Here is a tiny trained network, its code and every weight. The questions are about switching its units off for an input and a target symbol, where a switched-off unit gives its printed mean instead of its output.

import numpy as np


def w(rows, s, z=0):
    codes = np.array(rows[::2]) - 128.0
    scale = np.full(codes.shape[1], s)
    scale[-1] = z or s
    return codes * scale


def norm(h):
    return h / np.sqrt((h * h).mean(-1, keepdims=True) + 1e-5)


def f(y):
    return y / 2 * (1 + np.tanh(0.7978845608 * (y + 0.044715 * y**3)))


def softmax(a):
    e = np.exp(a - a.max(-1, keepdims=True))
    return e / e.sum(-1, keepdims=True)


def log_softmax(a):
    a = a - a.max(-1, keepdims=True)
    return a - np.log(np.exp(a).sum(-1, keepdims=True))


def net(x, mask):
    ids = ['ΔΞΣΦΨΩαβεζημπτ'.index(c) for c in x.split()]
    T = len(ids)
    res = E[ids] + P[:T]
    u = 0
    for l in range(2):
        q, k, v = (norm(res) @ M[l].T for M in (Q, K, V))
        z = softmax(np.where(np.tri(T) > 0, q @ k.T / 2**0.5, -1e9)) @ v
        res = res + np.where(mask[u], z, O[l][:, -1]) @ O[l][:, :-1]
        u += 1
        y = f(norm(res) @ A[l][:, :-1].T + A[l][:, -1])
        res = res + np.where(mask[u : u + 8], y, B[l][:, -1]) @ B[l][:, :-1]
        u += 8
    return log_softmax(norm(res)[-1] @ U[:, :-1].T + U[:, -1])


Q, K, V, O, A, B = {}, {}, {}, {}, {}, {}
E = w([
[131,104,115,127],'Δ',
[142,110,116,162],'Ξ',
[121,133,151,120],'Σ',
[145,131,143,142],'Φ',
[118,143,126,143],'Ψ',
[84,127,128,117],'Ω',
[114,119,130,133],'α',
[108,133,129,120],'β',
[143,105,143,133],'ε',
[118,94,136,133],'ζ',
[92,107,118,133],'η',
[98,120,100,136],'μ',
[143,94,152,141],'π',
[84,130,255,242],'τ',
],0.025)
P = w([
[253,134,127,30],'0',
[91,49,173,167],'1',
[84,49,168,163],'2',
[76,55,173,164],'3',
[76,98,191,172],'4',
[110,79,214,178],'5',
[81,83,220,168],'6',
[33,68,187,149],'7',
[61,89,214,163],'8',
[27,80,196,161],'9',
[70,69,204,192],'10',
[49,69,188,178],'11',
],0.0061)
Q[0] = w([
[174,177,219,76],'L0H1',
[200,255,62,92],'L0H1',
],0.0075)
K[0] = w([
[118,94,77,147],'L0H1',
[47,99,149,253],'L0H1',
],0.012)
V[0] = w([
[122,229,119,58],'L0H1',
[249,223,124,131],'L0H1',
],0.012)
O[0] = w([
[207,251,142,107,2],'L0H1',
[54,245,100,228,87],'L0H1',
],0.013,0.0036)
A[0] = w([
[220,144,238,162,253],'L0N1',
[173,92,14,126,123],'L0N2',
[105,181,147,227,140],'L0N3',
[123,146,116,94,124],'L0N4',
[97,125,38,51,117],'L0N5',
[224,139,93,112,116],'L0N6',
[219,180,81,106,140],'L0N7',
[37,123,2,133,154],'L0N8',
],0.0087,0.0065)
B[0] = w([
[2,141,88,94,253],'L0N1',
[69,131,240,151,129],'L0N2',
[95,146,203,95,226],'L0N3',
[151,109,96,141,110],'L0N4',
[108,65,190,236,122],'L0N5',
[168,102,65,79,117],'L0N6',
[144,83,56,128,128],'L0N7',
[253,128,164,121,229],'L0N8',
],0.0088,0.0043)
Q[1] = w([
[168,163,41,93],'L1H1',
[86,246,144,195],'L1H1',
],0.013)
K[1] = w([
[93,7,77,167],'L1H1',
[156,102,37,2],'L1H1',
],0.011)
V[1] = w([
[240,136,186,68],'L1H1',
[141,95,147,2],'L1H1',
],0.0079)
O[1] = w([
[1,121,145,151,4],'L1H1',
[18,77,53,154,152],'L1H1',
],0.016,0.0023)
A[1] = w([
[164,105,146,145,156],'L1N1',
[134,176,162,94,124],'L1N2',
[48,80,5,143,245],'L1N3',
[186,128,157,188,134],'L1N4',
[154,197,168,160,254],'L1N5',
[66,82,170,172,138],'L1N6',
[130,88,195,101,163],'L1N7',
[192,177,32,49,115],'L1N8',
],0.013,0.0051)
B[1] = w([
[168,93,49,121,154],'L1N1',
[26,25,125,64,140],'L1N2',
[249,235,118,105,247],'L1N3',
[108,152,117,60,149],'L1N4',
[119,2,118,92,190],'L1N5',
[97,165,136,253,212],'L1N6',
[146,114,52,157,197],'L1N7',
[95,102,169,178,128],'L1N8',
],0.0087,0.011)
U = w([
[193,180,201,140,115],'Δ',
[209,126,66,253,177],'Ξ',
[145,105,126,136,40],'Σ',
[254,125,197,102,3],'Φ',
[89,142,108,95,152],'Ψ',
[84,107,172,226,187],'Ω',
[115,149,154,96,130],'α',
[142,89,168,112,53],'β',
[190,171,97,125,185],'ε',
[156,182,132,154,150],'ζ',
[122,184,2,81,185],'η',
[47,41,12,113,97],'μ',
[116,96,145,86,191],'π',
[187,120,123,115,43],'τ',
],0.01,0.0031)

Each question gives the input, a string of symbols that net reads in full, and the target symbol t.
The units are the heads (2 rows each of Q, K, V and O) and the neurons (one row each of A and B). Each row of codes is followed by its name. A weight is (code - 128) times the scale printed after its matrix; where a second scale follows, it is the last column's (O, A, B and U).
mask holds one flag per unit, layer by layer, with each layer's heads first. A switched-off unit (its flag False) gives its mean, the last column of its rows in O or B, instead of its output. The means were averaged over made-up inputs and are rounded, as every weight is.
A unit's drop is (log p(t) with every unit on - log p(t) with that unit switched off) / (log p(t) with every unit on - log p(t) with every unit switched off).
The circuit of an input: a set's keep is (log p(t) with only the set's units on - log p(t) with every unit switched off) / (log p(t) with every unit on - log p(t) with every unit switched off). Starting from the 12 units with the biggest drops (on a tie, the unit counted first), units are removed one at a time, each time the one whose removal leaves the highest keep (on an exact tie, the one counted first), for as long as the keep stays at least 0.8.
circuit, biggest first: the units of the circuit, biggest drop first
unit that matters most: the unit with the biggest drop
k most important neurons: the k neurons with the biggest drops, biggest first
drop of u: that unit's drop, to one decimal
input Ω ζ Ξ, target η: circuit, biggest first => (L0H1; L1H1; L1N3)
input η ζ ζ Ω ζ Ξ Ξ ζ α Δ ζ Ψ, target μ: circuit, biggest first => (L0H1; L1H1)
input η Ξ ζ ε μ Δ ε, target μ: unit that matters most => L0H1
input Δ ζ Ξ, target Ω: circuit, biggest first => (L0N8; L0H1; L1H1)
input η μ η η Δ β, target μ: circuit, biggest first => (L0H1; L1H1)
input Δ η α Ξ Φ α α, target Ω: circuit, biggest first => (L0H1; L0N8; L1H1)
input Δ μ Ξ Φ α, target Ω: circuit, biggest first => (L0N8; L0H1; L1H1)
input Ξ Σ ζ α β Σ Φ Δ Ψ, target Φ: circuit, biggest first => (L1H1; L0H1)
input Δ η Σ β π Ξ Δ Φ ζ η ζ β, target Ω: 3 most important neurons => (L0N8; L0N1; L1N6)
input Ω Ω β ζ Δ π Σ ζ Ω μ Ω η, target η: 2 most important neurons => (L1N3; L0N1)
input ζ Σ η ζ Σ, target Ξ: 2 most important neurons => (L1N3; L1N6)
input Ξ Ξ ζ ζ π ζ Ω Ω ζ ζ, target Φ: 2 most important neurons => (L0N8; L0N1)
input ζ Σ Ξ Σ Ω η ζ β η ζ, target Ξ: 2 most important neurons => (L1N3; L1N5)
input Ω ζ Ψ Δ Δ, target η: most important neuron => (L1N3)
input Φ ζ ζ η ζ μ μ ζ η Σ Ξ, target Δ: drop of L0H1 => 0.7
input Ω α β, target η: drop of L0H1 => 1.3
input Ω ζ ζ Ω, target η: drop of L1N3 => 0.3
input η ζ Ω ζ η Ω Ξ η ζ, target μ: drop of L0N3 => 0.0
